Here is a tiny trained network, its code and every weight. The questions are about switching its units off for an input and a target symbol, where a switched-off unit gives its printed mean instead of its output.

import numpy as np


def w(rows, s, z=0):
    codes = np.array(rows[::2]) - 128.0
    scale = np.full(codes.shape[1], s)
    scale[-1] = z or s
    return codes * scale


def f(y):
    return y / 2 * (1 + np.tanh(0.7978845608 * (y + 0.044715 * y**3)))


def softmax(a):
    e = np.exp(a - a.max(-1, keepdims=True))
    return e / e.sum(-1, keepdims=True)


def log_softmax(a):
    a = a - a.max(-1, keepdims=True)
    return a - np.log(np.exp(a).sum(-1, keepdims=True))


def net(x, mask):
    ids = ['αβεζηθμπσ'.index(c) for c in x.split()]
    T = len(ids)
    res = E[ids] + P[:T]
    u = 0
    for l in range(2):
        r = res
        for j in range(2):
            rows = slice(3 * j, 3 * j + 3)
            q, k, v = (r @ M[l][rows].T for M in (Q, K, V))
            z = softmax(np.where(np.tri(T) > 0, q @ k.T / 3**0.5, -1e9)) @ v
            o = O[l][rows]
            res = res + np.where(mask[u + j], z, o[:, -1]) @ o[:, :-1]
        u += 2
        y = f(res @ A[l][:, :-1].T + A[l][:, -1])
        res = res + np.where(mask[u : u + 4], y, B[l][:, -1]) @ B[l][:, :-1]
        u += 4
    return log_softmax(res[-1] @ U[:, :-1].T + U[:, -1])


Q, K, V, O, A, B = {}, {}, {}, {}, {}, {}
E = w([
[103,186,76,173,169],'α',
[94,218,117,140,136],'β',
[106,123,164,183,17],'ε',
[112,95,112,152,129],'ζ',
[136,138,163,92,10],'η',
[168,246,84,108,143],'θ',
[153,136,53,139,161],'μ',
[135,173,115,87,208],'π',
[107,81,199,74,129],'σ',
],0.013)
P = w([
[5,148,65,122,115],'0',
[86,145,81,130,78],'1',
[106,141,78,126,89],'2',
[125,130,115,128,74],'3',
[140,126,120,127,87],'4',
[149,121,129,129,102],'5',
[165,122,138,132,110],'6',
[179,121,145,130,116],'7',
[190,115,148,132,130],'8',
[200,115,160,125,138],'9',
[215,117,165,129,146],'10',
[229,111,166,131,154],'11',
[231,108,175,136,167],'12',
[248,109,178,133,170],'13',
],0.011)
Q[0] = w([
[105,91,146,140,173],'L0H1',
[139,72,223,118,51],'L0H1',
[106,54,220,123,106],'L0H1',
[148,93,210,112,52],'L0H2',
[124,213,7,146,181],'L0H2',
[125,44,190,131,138],'L0H2',
],0.019)
K[0] = w([
[120,137,159,149,78],'L0H1',
[241,103,162,122,170],'L0H1',
[237,99,172,142,123],'L0H1',
[248,91,157,117,184],'L0H2',
[42,143,96,118,110],'L0H2',
[237,126,202,184,98],'L0H2',
],0.016)
V[0] = w([
[195,92,118,226,108],'L0H1',
[107,158,178,94,71],'L0H1',
[151,245,140,90,143],'L0H1',
[35,138,155,255,111],'L0H2',
[131,127,82,167,230],'L0H2',
[171,197,108,190,66],'L0H2',
],0.0099)
O[0] = w([
[225,93,132,184,96,2],'L0H1',
[64,165,211,92,113,169],'L0H1',
[159,254,130,71,129,163],'L0H1',
[69,127,153,211,236,235],'L0H2',
[158,123,15,129,189,101],'L0H2',
[181,212,133,208,75,128],'L0H2',
],0.0092,0.0053)
A[0] = w([
[161,203,188,117,46,252],'L0N1',
[83,79,65,127,2,205],'L0N2',
[85,74,37,147,17,168],'L0N3',
[149,126,64,99,120,184],'L0N4',
],0.0058,0.0019)
B[0] = w([
[81,95,79,168,85,253],'L0N1',
[150,75,2,46,236,173],'L0N2',
[144,95,46,49,167,144],'L0N3',
[62,108,61,89,128,142],'L0N4',
],0.0075,0.0044)
Q[1] = w([
[174,19,123,122,6],'L1H1',
[150,117,71,49,121],'L1H1',
[197,154,140,155,130],'L1H1',
[184,60,141,107,77],'L1H2',
[70,142,181,78,150],'L1H2',
[159,8,114,152,8],'L1H2',
],0.012)
K[1] = w([
[247,140,189,101,104],'L1H1',
[159,122,162,115,202],'L1H1',
[154,169,100,188,140],'L1H1',
[183,110,176,133,142],'L1H2',
[77,108,163,113,140],'L1H2',
[237,122,184,97,81],'L1H2',
],0.011)
V[1] = w([
[110,16,122,96,36],'L1H1',
[168,72,8,151,47],'L1H1',
[189,234,90,254,88],'L1H1',
[128,11,87,197,224],'L1H2',
[71,37,49,155,153],'L1H2',
[129,163,3,37,121],'L1H2',
],0.0071)
O[1] = w([
[153,93,169,191,73,107],'L1H1',
[147,171,52,242,73,35],'L1H1',
[82,253,88,200,241,1],'L1H1',
[113,15,22,176,126,129],'L1H2',
[75,79,52,155,71,231],'L1H2',
[161,225,35,93,40,203],'L1H2',
],0.0069,0.0095)
A[1] = w([
[150,170,193,57,204,111],'L1N1',
[209,90,146,194,96,254],'L1N2',
[10,254,98,193,202,162],'L1N3',
[74,48,243,127,160,101],'L1N4',
],0.006,0.0078)
B[1] = w([
[38,130,159,223,64,190],'L1N1',
[30,100,124,98,196,184],'L1N2',
[254,45,190,142,150,252],'L1N3',
[216,179,45,198,76,233],'L1N4',
],0.0071,0.018)
U = w([
[195,98,105,103,206,72],'α',
[44,138,182,89,213,255],'β',
[141,100,156,230,127,58],'ε',
[3,90,123,146,165,135],'ζ',
[23,186,173,183,51,129],'η',
[218,188,143,140,105,54],'θ',
[133,163,67,183,97,132],'μ',
[97,187,107,41,145,178],'π',
[175,67,166,92,91,121],'σ',
],0.0039,0.0052)

Each question gives the input, a string of symbols that net reads in full, and the target symbol t.
The units are the heads (3 rows each of Q, K, V and O) and the neurons (one row each of A and B). Each row of codes is followed by its name. A weight is (code - 128) times the scale printed after its matrix; where a second scale follows, it is the last column's (O, A, B and U).
mask holds one flag per unit, layer by layer, with each layer's heads first. A switched-off unit (its flag False) gives its mean, the last column of its rows in O or B, instead of its output. The means were averaged over made-up inputs and are rounded, as every weight is.
A unit's drop is (log p(t) with every unit on - log p(t) with that unit switched off) / (log p(t) with every unit on - log p(t) with every unit switched off).
The circuit of an input: a set's keep is (log p(t) with only the set's units on - log p(t) with every unit switched off) / (log p(t) with every unit on - log p(t) with every unit switched off). Starting from all 12 units, units are removed one at a time, each time the one whose removal leaves the highest keep (on an exact tie, the one counted first), for as long as the keep stays at least 0.8.
units of the circuit, in order: the units of the circuit, biggest drop first
unit that matters most: the unit with the biggest drop
top k neurons: the k neurons with the biggest drops, biggest first
top k neurons in layer l: the k neurons of layer l with the biggest drops, biggest first
heads that matter: for each layer, one digit per head in row order, 1 if its drop is at least 0.15 and else 0, layers parted by /
input η μ ζ β η, target η: top 2 neurons => [L1N3; L0N1]
input π σ ε π σ β η π, target π: units of the circuit, in order => [L1H2; L0H1; L1N3; L1H1]
input σ θ μ α β μ α θ β σ μ θ α, target σ: units of the circuit, in order => [L1H1; L0H2]
input σ π ε, target σ: units of the circuit, in order => [L1H1; L0H2; L0H1]
input μ β σ σ β α θ α η, target θ: unit that matters most => L1H2
input π ε β α ε μ η β α ε, target ε: units of the circuit, in order => [L1H1; L0H1; L1H2]
input ζ ε μ ε α π β σ θ μ, target ζ: units of the circuit, in order => [L1H2; L0H2; L1N3; L1N4]
input σ β θ θ, target σ: units of the circuit, in order => [L1H1; L0H2]
input α ε ε η μ μ μ ζ β ε σ π, target α: heads that matter => 11 / 11
input ε α σ α θ σ β ε ε ε, target ε: units of the circuit, in order => [L0H1; L1H2; L1H1]
input ζ σ α η β β η μ, target ζ: heads that matter => 11 / 01
input π η σ β θ μ ε ζ η ε μ θ, target π: top 2 neurons in layer 1 => [L1N3; L1N4]
input β π σ β η σ σ β, target β: heads that matter => 11 / 10
input η β β ε β μ, target η: units of the circuit, in order => [L0H1; L0H2; L1H2; L1N1]
input σ σ π, target σ: units of the circuit, in order => [L1H1; L0H2]
input μ η θ β μ μ π, target μ: units of the circuit, in order => [L1H2; L0H2; L1H1]
input α σ ε μ σ π η η ζ β ζ ζ β, target α: top 2 neurons in layer 1 => [L1N3; L1N1]
input θ μ μ β σ μ π θ η β, target θ: heads that matter => 11 / 11
input ε α μ ζ π σ μ σ β α μ σ μ, target ε: top 2 neurons in layer 1 => [L1N4; L1N1]
input η θ ε μ ζ β μ β β μ β ε, target μ: top 2 neurons in layer 0 => [L0N2; L0N3]
